Below are the code and all the weights of a small trained network. Each question names an input and a class and asks about switching units off, where a switched-off unit gives its printed mean instead of its output.

import numpy as np


def w(rows, s, z=0):
    codes = np.array(rows[::2]) - 128.0
    scale = np.full(codes.shape[1], s)
    scale[-1] = z or s
    return codes * scale


def f(y):
    return np.maximum(y, 0)


def log_softmax(a):
    a = a - a.max(-1, keepdims=True)
    return a - np.log(np.exp(a).sum(-1, keepdims=True))


def net(x, mask):
    res = np.array(x, float).reshape(1, 7) / 4 @ E
    y = f(res @ A[0][:, :-1].T + A[0][:, -1])
    res = res + np.where(mask, y, B[0][:, -1]) @ B[0][:, :-1]
    return log_softmax(res[-1] @ U[:, :-1].T + U[:, -1])


A, B = {}, {}
E = w([
[185,90,166,70,78,181],'x0',
[191,31,82,129,53,118],'x1',
[208,168,100,239,163,64],'x2',
[149,169,250,172,120,143],'x3',
[43,45,142,174,96,195],'x4',
[68,135,186,85,66,2],'x5',
[54,120,87,225,134,100],'x6',
],0.0092)
A[0] = w([
[86,125,165,134,197,42,190],'neuron 1',
[152,125,97,63,63,80,144],'neuron 2',
[107,29,77,191,85,87,253],'neuron 3',
[174,185,109,121,123,90,90],'neuron 4',
[127,75,114,48,185,150,90],'neuron 5',
[126,123,106,17,56,69,137],'neuron 6',
[172,160,89,178,106,88,111],'neuron 7',
[117,94,162,11,80,89,152],'neuron 8',
[74,179,145,73,203,196,140],'neuron 9',
[114,56,146,142,133,228,153],'neuron 10',
[144,139,207,101,87,150,146],'neuron 11',
[55,136,120,98,194,182,151],'neuron 12',
[215,76,133,114,165,160,143],'neuron 13',
[140,76,100,181,96,95,162],'neuron 14',
[153,143,108,113,189,210,160],'neuron 15',
[109,160,69,125,176,35,173],'neuron 16',
[114,154,71,107,178,162,120],'neuron 17',
[49,51,102,120,50,136,139],'neuron 18',
[120,123,232,154,90,110,103],'neuron 19',
[88,166,137,118,180,62,69],'neuron 20',
[130,214,205,117,85,128,63],'neuron 21',
[96,147,149,52,185,138,142],'neuron 22',
[98,123,186,120,82,167,199],'neuron 23',
[50,64,126,158,77,131,73],'neuron 24',
[127,124,202,126,120,126,122],'neuron 25',
],0.012,0.0063)
B[0] = w([
[67,242,156,147,119,73,224],'neuron 1',
[207,124,61,84,156,87,204],'neuron 2',
[84,95,115,72,242,104,250],'neuron 3',
[40,119,79,84,159,137,187],'neuron 4',
[190,66,130,101,104,202,179],'neuron 5',
[201,82,30,66,71,38,228],'neuron 6',
[124,105,116,122,233,73,197],'neuron 7',
[154,116,70,89,18,97,227],'neuron 8',
[160,91,192,149,106,216,212],'neuron 9',
[90,122,100,177,61,150,216],'neuron 10',
[94,159,129,96,37,115,193],'neuron 11',
[98,117,157,173,182,238,195],'neuron 12',
[142,147,33,227,117,134,199],'neuron 13',
[131,116,140,144,225,125,197],'neuron 14',
[184,117,121,208,88,206,210],'neuron 15',
[157,234,149,142,185,90,240],'neuron 16',
[162,175,173,132,195,221,177],'neuron 17',
[40,42,43,147,160,125,210],'neuron 18',
[77,134,214,37,73,123,186],'neuron 19',
[96,214,145,176,86,94,194],'neuron 20',
[101,137,142,69,2,126,189],'neuron 21',
[238,120,127,138,105,186,191],'neuron 22',
[85,125,117,34,19,139,193],'neuron 23',
[42,101,90,112,87,110,183],'neuron 24',
[101,157,223,105,45,152,168],'neuron 25',
],0.0091,0.014)
U = w([
[118,212,143,166,131,71,89],'0',
[140,123,114,83,162,115,136],'1',
[85,130,225,69,53,131,169],'2',
[162,131,94,187,115,151,230],'3',
[199,98,90,94,61,102,2],'4',
[117,94,156,147,173,108,80],'5',
[9,67,93,128,115,152,102],'6',
[158,136,177,135,136,223,28],'7',
],0.014,0.0063)

Each question gives the input, the list of numbers given to net, and the class t.
The units are the neurons (one row each of A and B). Each row of codes is followed by its name. A weight is (code - 128) times the scale printed after its matrix; where a second scale follows, it is the last column's (A, B and U).
mask holds one flag per neuron, in row order. A switched-off neuron (its flag False) gives its mean, the last column of its row in B, instead of its output. The means were averaged over made-up inputs and are rounded, as every weight is.
A unit's drop is (log p(t) with every unit on - log p(t) with that unit switched off) / (log p(t) with every unit on - log p(t) with every unit switched off).
The circuit of an input: a set's keep is (log p(t) with only the set's units on - log p(t) with every unit switched off) / (log p(t) with every unit on - log p(t) with every unit switched off). Starting from the 12 units with the biggest drops (on a tie, the unit counted first), units are removed one at a time, each time the one whose removal leaves the highest keep (on an exact tie, the one counted first), for as long as the keep stays at least 0.8.
circuit, biggest first: the units of the circuit, biggest drop first
most important unit: the unit with the biggest drop
k most important neurons: the k neurons with the biggest drops, biggest first
drop when u is switched off: that unit's drop, to one decimal
input [3,-6,-8,-2,7,-3,-2], class 7: most important unit -> neuron 9
input [-5,-2,6,4,6,-4,3], class 0: circuit, biggest first -> [neuron 18; neuron 9]
input [-6,-6,-2,-7,-6,3,-8], class 4: 2 most important neurons -> [neuron 6; neuron 22]
input [2,2,-3,3,-4,-3,6], class 3: 3 most important neurons -> [neuron 18; neuron 19; neuron 4]
input [8,-4,4,6,4,-5,6], class 2: 2 most important neurons -> [neuron 19; neuron 23]
input [-5,3,6,-7,5,-1,4], class 5: 2 most important neurons -> [neuron 16; neuron 14]
input [0,-2,-6,-1,2,4,-1], class 4: 3 most important neurons -> [neuron 6; neuron 8; neuron 22]
input [-6,2,-6,0,-6,5,3], class 0: 2 most important neurons -> [neuron 1; neuron 16]
input [2,0,1,1,-2,-8,-8], class 3: 2 most important neurons -> [neuron 13; neuron 19]
input [5,7,7,2,2,8,5], class 1: 3 most important neurons -> [neuron 2; neuron 10; neuron 14]
input [2,7,-6,2,-4,-7,2], class 3: 2 most important neurons -> [neuron 13; neuron 6]
input [0,8,-1,-6,-4,-5,6], class 1: drop when neuron 3 is switched off -> 0.4
input [-2,3,-1,6,-4,-1,8], class 0: drop when neuron 18 is switched off -> 0.1
input [1,-7,4,7,-8,-3,-5], class 2: circuit, biggest first -> [neuron 21]
input [-2,2,-6,6,-5,0,-6], class 4: drop when neuron 6 is switched off -> 0.5
input [-6,2,2,-1,0,0,4], class 0: drop when neuron 9 is switched off -> 0.0
